Each row of numbers stands for one thing and depends on some of the facts below. Use the named rows to name the rest.

Some facts about the things:
[bravum, sozen, lugas, plagrune, skoves, migol, grulabe, fenen, gekle, lata, zaplol, fiful, laplar, dedrur, dunokam, gratramul, brasak, pliklik, bobe, tridrar, kenu, kivi, maplos, kebaben, vepin, diskan, triklik, gufor, klobak, graska, bodekluk, zasum, savim, floskoflak, negil, stadre, kodrestis, savem, dason, drufle, todir, grinogru, stagu, tugiflal, flusken, garek, drini, gumu, klibik] pustezo 137
[grefabek, zotros, moskabren, bibrus, tosor, flokel, grastudon, neso, pleplun, grubro, diskun, futran, trefles, mapluzok, botro, loklal, tradro, skilaklus, ralur, puguk, fosuk, fluno, skoflelen, dofazok, grekles, miklel, plovatrom, fistil, tutive, kliger, lavol, stiken, vubak, tene, diskim, sune, fiples] pustezo 251
[plumuste, tobak, duska, pledre, foploden, plodraskar, trala, gretrek, studretra, klufler, natel, gagru, skesu, leflo, vivebuk, vigrim, bovas, saflidruk, flotrum, moplal, dregram, feklon, brikla, nates, bopan, mege, vodom, pledru, brirar, drurer, klodir, fluni, totu, bubras] pustezo 972
{bravum, bibrus, skoves, migol, gufor} fodrakul 654
{sozen, tobak, flotrum, brirar, drurer, klodir, klibik} fodrakul 384
{zotros, gekle, lata, pleplun, grubro, dunokam, diskun, mapluzok, skesu, tradro, leflo, diskan, klobak, fluno, dofazok, savim, drufle, stiken, garek} fodrakul 347
{tosor, bobe, vepin, tugiflal, totu} fodrakul 138
{plagrune, fiful, skoflelen} fodrakul 268
{fenen, loklal, diskim} fodrakul 804
{duska, flokel, gretrek, saflidruk, fosuk, savem, fluni} fodrakul 799
{zaplol, pliklik, skilaklus, bodekluk, tutive, lavol, stagu, vodom, bubras} fodrakul 160
{grastudon, gratramul, klufler, kivi, feklon, miklel} fodrakul 26
{pledre, triklik, vivebuk, puguk, grekles, stadre, brikla, kodrestis, nates, grinogru, drini} fodrakul 906
{laplar, plodraskar, trefles, ralur, kebaben, bovas, moplal, plovatrom, todir, pledru, flusken, vubak, sune, fiples} fodrakul 394
{futran, gagru, maplos, graska, fistil, kliger, mege} fodrakul 458
{kenu, bopan} fodrakul 339
{bravum, sozen, grefabek, zotros, moskabren, lugas, tosor, skoves, grulabe, fenen, duska, flokel, grastudon, fiful, pledre, dedrur, foploden, pleplun, grubro, plodraskar, dunokam, diskun, gratramul, trala, futran, gretrek, studretra, klufler, bobe, botro, tridrar, loklal, tradro, kenu, skilaklus, kivi, maplos, leflo, ralur, kebaben, vepin, triklik, vivebuk, vigrim, klobak, fosuk, graska, bodekluk, dofazok, zasum, savim, moplal, dregram, negil, stadre, miklel, plovatrom, dason, drufle, nates, tutive, kliger, todir, lavol, grinogru, stagu, bopan, tugiflal, mege, vodom, pledru, brirar, drurer, vubak, tene, diskim, garek, fluni, sune, drini, bubras, gumu, klibik} gradur a
{bibrus, plumuste, plagrune, tobak, migol, gekle, lata, zaplol, neso, laplar, brasak, natel, gagru, trefles, pliklik, mapluzok, skesu, diskan, gufor, puguk, bovas, saflidruk, flotrum, fluno, skoflelen, floskoflak, feklon, grekles, brikla, kodrestis, savem, fistil, stiken, flusken, klodir, totu, fiples} gradur b
[bravum, seke, stelo, veklopa, kivi, lazem, bebos] rodrus pimi
[sozen, fenen, duska, gratramul, kebaben, klobak, floskoflak, grekles, bubras, gumu] rodrus stotrir
[grefabek, neso, dedrur, fluni, sune] rodrus skiflas
[zotros, ronu, botro, sava] rodrus dofu
[moskabren, pleplun, plodraskar, saflidruk] rodrus bakon
[bibrus] rodrus gronek
[lugas, plumuste, fludom, fuvedus, grastudon, gagru, buti, grinogru, vubak, saklagre] rodrus traflan
[tosor, laplar, studretra, fosuk, miklel] rodrus kerotu
[sisoron] rodrus zagrok
[plagrune, maplos, flotrum, zasum] rodrus navidruk
[tobak, foploden, loklal, fistil] rodrus gimo
[skoves, stadre, todir, stiken] rodrus dofa
[migol, gekle, vivebuk, graska, tene] rodrus fuvedus
[grulabe, trefles, triklik] rodrus sisoron
[lata, futran, pliklik, dofa] rodrus deze
[kerotu, brasak, diskan, kliger, pledru] rodrus muzel
[flokel, grubro, fazil, brikla, plimu, dozur] rodrus vostim
[zaplol, moplal, stotrir, klibik] rodrus pifom
[zugim, skesu, gronek, stagu, skiflas] rodrus sudris
[fiful, tradro] rodrus saklagre
[pledre, natel, tutive, tugiflal, klodir, diskim] rodrus bebos
[dunokam, kenu, skilaklus, brirar] rodrus sava
[diskun, vigrim, plovatrom] rodrus plimu
[trala, leflo, savem] rodrus fazil
[gretrek, negil, garek] rodrus ronu
[klufler] rodrus dozur
[mapluzok, tridrar, ralur, nates, bopan, mege, vodom, totu] rodrus zugim
[bobe, bovas, dason] rodrus fludom
[vepin, skoflelen, dofazok, feklon, drurer] rodrus stelo
[navidruk, dregram, kodrestis, bakon, plotril, fiples] rodrus pluzar
[gufor] rodrus kupus
[puguk, drufle] rodrus lazem
[fluno, bodekluk] rodrus pazul
[savim, lavol, drini] rodrus veklopa
[pazul, kupus] rodrus plitobrem
[flusken] rodrus buti
tuste (each to the one after it):
bravum tuste seke tuste lazem tuste veklopa tuste bebos tuste kivi tuste stelo
sozen tuste gratramul tuste klobak tuste grekles tuste kebaben tuste duska tuste gumu tuste fenen tuste bubras tuste floskoflak
zotros tuste botro tuste ronu tuste sava
grulabe tuste triklik tuste trefles
fuvedus tuste grinogru tuste lugas tuste buti tuste gagru tuste vubak tuste grastudon tuste plumuste tuste saklagre tuste fludom
fiful tuste tradro
laplar tuste studretra tuste miklel tuste tosor tuste fosuk
foploden tuste loklal tuste tobak tuste fistil
dofa tuste futran tuste pliklik tuste lata
skesu tuste zugim tuste gronek tuste stagu tuste skiflas
kenu tuste dunokam tuste brirar tuste skilaklus
leflo tuste savem tuste trala
vepin tuste skoflelen tuste dofazok tuste feklon tuste drurer
vivebuk tuste graska tuste gekle tuste tene tuste migol
vigrim tuste diskun tuste plovatrom
saflidruk tuste moskabren tuste plodraskar tuste pleplun
flotrum tuste zasum tuste maplos tuste plagrune
bodekluk tuste fluno
savim tuste lavol tuste drini
moplal tuste zaplol tuste klibik tuste stotrir
pazul tuste kupus
negil tuste garek tuste gretrek
plimu tuste flokel tuste fazil tuste dozur tuste grubro tuste brikla
bakon tuste plotril tuste kodrestis tuste navidruk tuste dregram tuste fiples
dason tuste bovas tuste bobe
drufle tuste puguk
tutive tuste natel tuste tugiflal tuste klodir tuste diskim tuste pledre
kliger tuste brasak tuste pledru tuste kerotu tuste diskan
todir tuste skoves tuste stadre tuste stiken
vodom tuste bopan tuste mege tuste nates tuste totu tuste ralur tuste tridrar tuste mapluzok
fluni tuste dedrur tuste sune tuste grefabek tuste neso

Some rows with their names:
[ -4  10  -1   1   9  -7  -5   3  15 -11 -13  10  21   7  -1  -9 -26 -16
 -24  23   0   7  -1   9  23  -1 -27  40 -17  -1 -19 -20  22  -6   4  26] -> kivi
[  7   8   3   2   5   3   0  11   3   9   3  21  -3  16  -4  -1 -12   1
 -25  -8  -3   2 -19   8  17 -13  -5   7 -14  -7 -10  -7   6   3   5  28] -> grinogru
[ -6  18  11  15   9  -5  17   3   2  16 -16   2  -2 -26  -4  -5 -20   7
 -15   4 -23   5  -7  16  11  -9 -13  30 -16 -11 -11 -13   4  -5  -2  28] -> bovas
[  0  14  13  -1  10  -1   8   4  14  -3 -22   8  -4  12  -5  -3 -17   1
 -16   1 -13  14  -2  16   5  -6  -5   8 -12  -7 -13 -12  11  -5   0  26] -> miklel
[  8   8   0   3   5  11  -3   7   8  -1   3  20   6  38  -2   2 -13  -3
 -24   0  -7  18 -11   7  15 -10  -5   4 -16  -5 -10  -8   6   3   5  28] -> stadre
[-20  17  20  11   8 -18  -9   3   9  10  -6  10 -14 -48  -6  -8 -25   5
 -11 -12 -10  -7 -17  18   6 -21 -18   8 -18   0 -12  -9  19   3  -9  21] -> kliger
[-12   4 -16  -1   6  -4  30   7  11  -1 -29  -3  18 -37  -9  -7 -19 -12
 -31  -4  16   7  -7  14  12  19  -1  38 -15 -14 -20 -14   9 -37   6  19] -> fludom
[ -2  14   3  19   9   1  11   4   1  10  -7   6  11 -38  -7   2 -28   2
 -22   2 -20  17  -5  12  18 -12 -12  44 -15 -10 -13 -11   8  -7  -3  29] -> flusken
[-14  14   4  -1   7  -1  13   7   3   4 -20   9  -1  10  -4  -4 -19  -1
 -19   2 -11   9  -5  14  13  -7 -13  19 -13  -4 -13 -11  10  -5 -10  24] -> klufler
[  0  17   6  -9  13 -11  22  10 -19  26 -20  14  -7 -35  -5  -4 -20   4
 -31   6 -20  -5  10  10  15   1  -9  40  -1 -14  -8 -16  -1  -8  -4  35] -> saflidruk
[  6   9   3  -1  10  -7  22   2   6   9 -13  16   0 -10  -5   1 -23  -5
 -28  -5  -5   8 -17  21   6   2 -13  21  -7 -14 -14 -10   1 -13   1  22] -> pifom
[-14  12  14  22   5   8  -5   8  13   6   5   5  -1 -13  -4  -4 -23   4
  -9  -7  -9   2 -17  11  15 -33 -14  12 -19  -4 -13  -6  17   3  -4  23] -> graska
[  7   5   3  -5   8  -6  20   0   5  10  -6  14  -1   2  -5  -2 -23  -4
 -26  -1  -6   0 -11  19   6   2 -17  25  -9 -13 -14  -8   4 -13   2  23] -> muzel
[  8   3 -22  17   1 -16 -27   1   5 -11   3  22  21  25  -5  -5 -15 -10
 -21 -21  -2  28 -55   7  10   3  -7  -3 -27   2 -15   0  11  13   2  24] -> diskan
[ 12   7   4   2   7 -30 -40  13  -3   7  25  37   1  35   2 -16  -6 -11
 -32  -6   2 -13 -48   0  15  -7 -23 -16 -21   3 -10  -7  16  25   8  27] -> vepin
[  5   8   2  -3   9  -3  22   7   3  10 -11  14   1   5  -5   0 -22  -4
 -28  -5  -5   7 -14  18   5   4 -17  23  -9 -12 -13 -10   1 -12   2  22] -> pluzar
[ -6  13  14  13  10 -18 -27   6   9   7  13  15   1  -7   1 -16 -27  -6
 -19   8  -6 -20 -24  11  21 -27 -34  21 -20   2 -15 -14  26  14   0  26] -> bravum

Rows to name:
No name comes twice in this set of rows, the named rows included.
[-17  19  20  13   8  -6   1   5  19   4  -7   2 -12 -12  -5  -9 -19   6
  -8  -8 -12  -1 -18  18   3 -18 -11   4 -20  -4 -13 -12  19   0  -5  21]	futran
[-11  13  11  24   4   9  -4   6  19  -3   0   5   3   2  -2   0 -23   2
  -7   0 -13  12 -18  14  15 -27 -18  18 -21   0 -14  -8  18   2  -5  24]	maplos
[ -5   8   8 -10   0  -6  27  12 -24  24 -20  18 -13 -24  -9   8 -17   4
 -25   7  -8   1  35  10  13  -8  -8  27   3  -9  -4 -15  -4 -11   0  28]	fluni
[  9   8  -5   0  10 -14   4   0   4  -4 -22  16   4  15  -6  -3 -16  -3
 -23  -8 -14  32 -26  14   0  14  -2  11 -14  -6 -13  -6   6   0   1  29]	grekles
[  2   5  -5   4   2 -13  17  -1  -8  -2 -34  10   8 -14 -11   6 -21  -2
 -21  -4 -11  36  12  13  -4  11   3  26 -11  -7  -9  -9   1 -17   3  26]	neso
[ -5   9  18   7   1   1  22   4   3   1 -24   5  -5   1  -8   6 -21   5
  -9   5 -11  22  23  19   0 -12   2  18  -9 -10 -10  -8   5 -17   3  23]	sune
[-17  14  -7  25   6 -12   5   2   8  -5 -26  -2  12 -21  -8  -5 -26  -3
 -11  -5 -20  33 -25  18   8   1 -18  24 -22   0 -18  -4  14  -6 -14  21]	gagru
[  6  -2  -8  -2   1  -5  21   1  -2   1 -28  12   6  -2  -9  11 -25  -8
 -24  -8  -2  25   0  22  -2   5  -9  27  -9 -10 -14  -5   0 -23   5  20]	skiflas
[ -6  12   4  25   8  -7 -10   6   7   3   5   5  10 -16  -5  -5 -26   0
 -13  -7 -16  18 -28  11  13 -14 -10  21 -25  -2 -14  -6  16  -2  -3  27]	gufor
[ -9  10   0   9   0 -23 -27   9  -4   9   7  29  -8  15  -4 -11  -5  -2
 -18 -25  -4  -7 -54   6   8  -9 -15 -22 -19   3  -8  -3  11  22  -7  20]	leflo
[ 17   6  -6  11   7   0   5  10   0   4   9  17  10  33  -3   2 -16   0
 -25  -6 -14  16 -23   7  14  -3  -6  15 -20 -10 -11  -4   5   0   6  30]	kodrestis
[ -5  12   3  -8   3  -8  -2   7 -12  16  -3  24 -10  -5  -5  -7  -9  -1
 -23 -15  -8  -2 -23   8  13 -10 -14   4  -9  -3  -7 -11   4   5  -8  27]	vivebuk
[ -7   7  -8 -20   6   4  34   7   1   1 -42   8   9  -8  -7   3 -20  -8
 -32  15  -5  22  24  13  18  11 -11  41  -3 -10 -14 -17   5 -25  -3  26]	duska
[ -3   8 -15   3   5 -14   8   7  -2  -3 -29   8  16  -4  -6  -5 -14 -10
 -26  -3  -7  26 -23   7  12  19  -5  23 -18  -5 -16  -9   7 -15  -5  25]	brikla
[ 13  13   8   1  11   5  24  14  -6  19  -5  14   7 -20  -4   2 -19   3
 -32  11 -17   5   9   6  19  -5  -6  45  -6 -17 -10 -16  -2  -7   6  36]	savem

Now the same things, written a new way:
Some rows with their names:
[  7  -8  18   8   3   0   4   1   3   1 -12   5 -15 -16  -4   6   0   5
  -2  -1   9  -4 -10   1  -3  -9   0  21   7   6] -> gumu
[  9 -11  19  13   5   0   4   5   4 -13 -12   6 -21 -19  -6  10  -5   7
  -1   0  17  -5  -9   5  -5  -9   3  25  10   8] -> fenen
[  3 -19  38   7  -6  -2   8  -4   5  13 -15   8 -12 -10 -14   2  -1  -8
  -8   6  31  -8  -7  14 -11 -12  -7  22  11   8] -> bubras
[ -3   8  13  -3  -7   6   3 -12  -4  14  10   5   7  12  -4  -2  -9  -7
  -4  -3  15   1   3   7  -5  -6 -10   5  -2   6] -> gretrek
[ -1  -3 -10  -6   3  -4  -1   9  -1 -11  -7  -4  -4  -5   4  11   6   9
   4   1 -11  -1   0  -5   7   4   7  -6  -2  -2] -> pledru
[  1  -3  18  -8  -8   1  10 -17  -1  17   3   3  -1   4  -4   1   0  -8
  -7   5 -10   5   0   9  -9  -5 -12   2   3   2] -> stagu
[  7 -26  28   6   9  -3   1  15   3 -19 -29   0  -8 -19  -7  11  -4   1
 -10  19  12 -13  -7   9  -3   1   2   5   6   2] -> mapluzok
[  5  -9  -1  -1   5  -4   4   8   1 -10 -12  -1 -18 -13   4  13   5  11
   1   3 -11  -1  -9  -2   4   2   7   6   4  -2] -> kebaben
[  0  11  -7 -10  -2   2   4  -6  -4   7   7  -1   4   7   4   4  -1   0
  -2  -2 -25   7   2  -5   2   1  -4  -4  -5   0] -> fiful
[  1  -5  -8  -9   1  -2  -1   9  -1 -14  -7  -5  -3  -3   4  13   5   7
   3   3  -4  -3   4  -2   9   2  11  -6  -3  -2] -> plovatrom
[ -9   2  -8  10   1  -3 -14  -1  -2   7   7  -2   5  18   1  -7  -4  -1
   8  -6  31  -4  12  -2   5  -5   3  -9  -5  -4] -> skoflelen
[-11 -13  -8   8  -4 -10 -10   8  -5  -9  -4  -4   0  15  -5   5  -7   4
   8   9  25   1   8   5   2   2   8 -24  -1 -11] -> dofazok
[  8  14  -2  -6  11   9   1   9  -2  -3   2  -1   3  -8   7   6  -8   6
  -6 -11 -11  -5  -8 -11   8   3   3  25  -5  14] -> mege
[-11  -8   1  17  -4  -8  -4  -2  -5   9   4   1  -7  15  -4  -1 -10   2
   6   0  13   1   1   6  -4  -2   0 -15   0 -10] -> drini
[  0  10 -13  -1   2   1   1  -2   4   5   9  -2  13  -1   3 -14   4  -3
   0  -4 -19   5  -3 -11  -3   6   0   0  -2  -1] -> bakon
[-12  -4  -4  12  -3  -6 -11  -5  -4   4   4  -1   7  20  -3  -7  -6  -4
   7   2  26  -1  10   6   1  -1  -4 -21  -3  -8] -> puguk
[-2  6 -4 -9 -5  4 -2 -1 -3  0  5 -3  8  7  2  4 -1  0  0 -1  0  0  4 -4
  5  0  1 -1 -5  5] -> botro

Rows to name:
No name comes twice in this set of rows, the named rows included.
[ -1   7  -9  -8  -1   3  -2   1  -3 -13   5   0   9   6   0   4  -5   1
   4   0   6   0   5  -2   4   2   4   2  -3   5]	loklal
[  0  -7  15  -4   0  -2   6   5  -3   4  -5  -1   7   4  -5   5  -7  -3
 -12  10  -6   0  -8   5  -4   4  -5  -3  -1   1]	nates
[  7  10  -3   1  11  10  -6   7   5 -13  -1   1  -4 -14   4   3  -3   4
   4  -8  23 -10   3  -7   9  -6   5  22  -2   9]	fistil
[  2   1 -10 -10   8  -1   0   5  -2 -15  -6  -5  -1 -10   7   8   7   6
   1   2 -15  -2   4   0   9   5   4  -9  -5  -4]	bovas
[  9 -11  24   9   7   2   1   3   3  -4 -16   4 -19 -26  -5   5   1   2
  -4   0  25 -13  -5   5   3  -9  -1  25   7   8]	plumuste
[ -6   4  11 -14  -6   2   6  -8  -8  21   8  -2  18  16  -3  -2  -7 -10
 -13   4 -26   6   0   2  -8   5 -11 -10  -7   4]	vodom
[ 2 -4  9  1  1  2  0  4 -1  2 -4  2 -9 -5 -2  8 -1  2 -3 -1 11 -4  0  1
  4 -5  3 13  2  5]	dregram
[ 11 -17  32  18   9   1   4   3   7  -3 -22   8 -29 -31  -7   6  -1   3
  -4   0  31 -14 -12   8  -4 -13   0  31  13   7]	floskoflak
[ -7   4   6 -10 -11   0   7 -17  -6  24  13   0   6  23  -1   0  -5  -6
  -4   1 -19   8   7   7  -5  -1 -13 -17  -5  -4]	bodekluk
[  1 -12   7  30   3  -5  -6   8   9   7  -7   5 -12  -7  -6 -14  -1   1
   5  -9  39  -8 -10   1  -4  -7   7  18  12  -2]	stelo
[ 2  0  9  4  4  1 -1 -5  0  1 -2  3 -8 -6  1  2 -1  1 -1  1  0 -4 -1  0
  4 -4 -3  5 -1 -1]	plagrune
[ -5   9  11  -8 -10   8  -1 -13  -3  14  15   3  14  18  -6  -4  -8 -10
  -3  -4  15   2  10   6  -6  -4 -10   4  -3   8]	flokel

Now the same things, written a new way:
Some rows with their names:
[  4 -31  51 -40  41   1  17 -30  40  41 -39  16 -15  27   5] -> skilaklus
[ -6  14 -29 -10   9  12 -11 -18  -1   2  10  -6  -4 -18   2] -> pimi
[  6 -20 -15 -12  14  36   9 -14  29   7  25  -6 -16 -12  12] -> sava
[ 10 -39  47 -16  11  13  29 -36  21  37 -48   5 -11  25  -1] -> stagu
[-26  12 -21  11  20   3  -1   1 -51  -5  -2   6  30 -23  18] -> bakon
[ -6  -8  19  -2  -8   9   1 -17 -11  12 -42   4  33   3   5] -> graska
[ 13 -17 -30 -13  -6  14 -14  20  41   7  52 -13 -31  10  -8] -> grubro
[ 37 -16 -12   9 -14 -16  17   2   2  51  47 -19 -36   2 -24] -> gumu
[ -7 -11 -16  -3  19  15   2   7 -16  -7   9  15  21 -13  28] -> zugim
[ -6  -6   6  -7  14  -9 -11  29  26 -34   3   3 -11  10  12] -> miklel
[-18 -11  18 -22  31   6  -4 -11  -3  13 -33  14  24   8  16] -> futran
[-24  12 -20   6  27   8  -2   6 -44  -4  -2   7  33 -21  20] -> fuvedus
[ 32   4 -18   6 -37   2  21 -16 -15  68  64 -26 -42  -4 -35] -> floskoflak
[  5 -13  21  -5  21 -12   4 -12  15   7 -26   9   1   2   6] -> brirar
[  9   0 -13   8 -29  15  -2   7  21 -31  31  -1   7   2  11] -> gekle
[ -6  14  22   9 -53  12 -13   7  -6 -23 -59  -3  21  22 -18] -> triklik
[-24  27   5 -30  44 -14  -9 -36  -9  10 -17  17  15 -12  12] -> skoflelen

Which thing is each row?
No name comes twice in this set of rows, the named rows included.
[ -7  13 -27 -20  16  20 -12 -18  16  -8  11  -3  -2 -22  14]	lazem
[  0  -8 -14  -9  -2  18  -5  13  39 -17  51   3 -17   2  15]	stiken
[ 29  24 -10  10 -50 -19  -8  -1  19  17  17 -38 -47   5 -40]	kivi
[ 11   8  13 -17   0   3   6 -51  36  22  -7   3  -9  -2 -14]	klodir
[-30  28  23 -32  41 -19 -16 -36 -26  33 -69  10  29   2   3]	tutive
[ 25 -13  25 -10 -23  14  28 -45  -3 107 -17 -20 -37  25 -64]	bubras
[ 14  -8 -18  13 -32  22   1   0  24 -19  45  -8 -12  -7   2]	lata
[-25  13 -28   6  12 -10 -29  38 -32 -26  18   3  24 -11   7]	zotros
[ -3 -10  46 -21   1  25  25 -62   7  28 -52  20  15  15   3]	pliklik
[  7   0  28   4 -52  29  -5  -2  25 -23 -53 -10   2  31 -26]	stadre
[ -5 -17  -7   8  17 -12   1  12 -27 -11  -1   9  13 -16  22]	dedrur
[ -8 -13  26 -30  19  20  10 -29  41  22  -8  11  -6  17   8]	fistil
[ 32   8  27  17 -88  21   9  -2   9  48 -24 -44 -39  44 -81]	fenen
[  3   9 -28 -18  13  22  -8 -34  30   6  23 -11 -20 -21   6]	veklopa

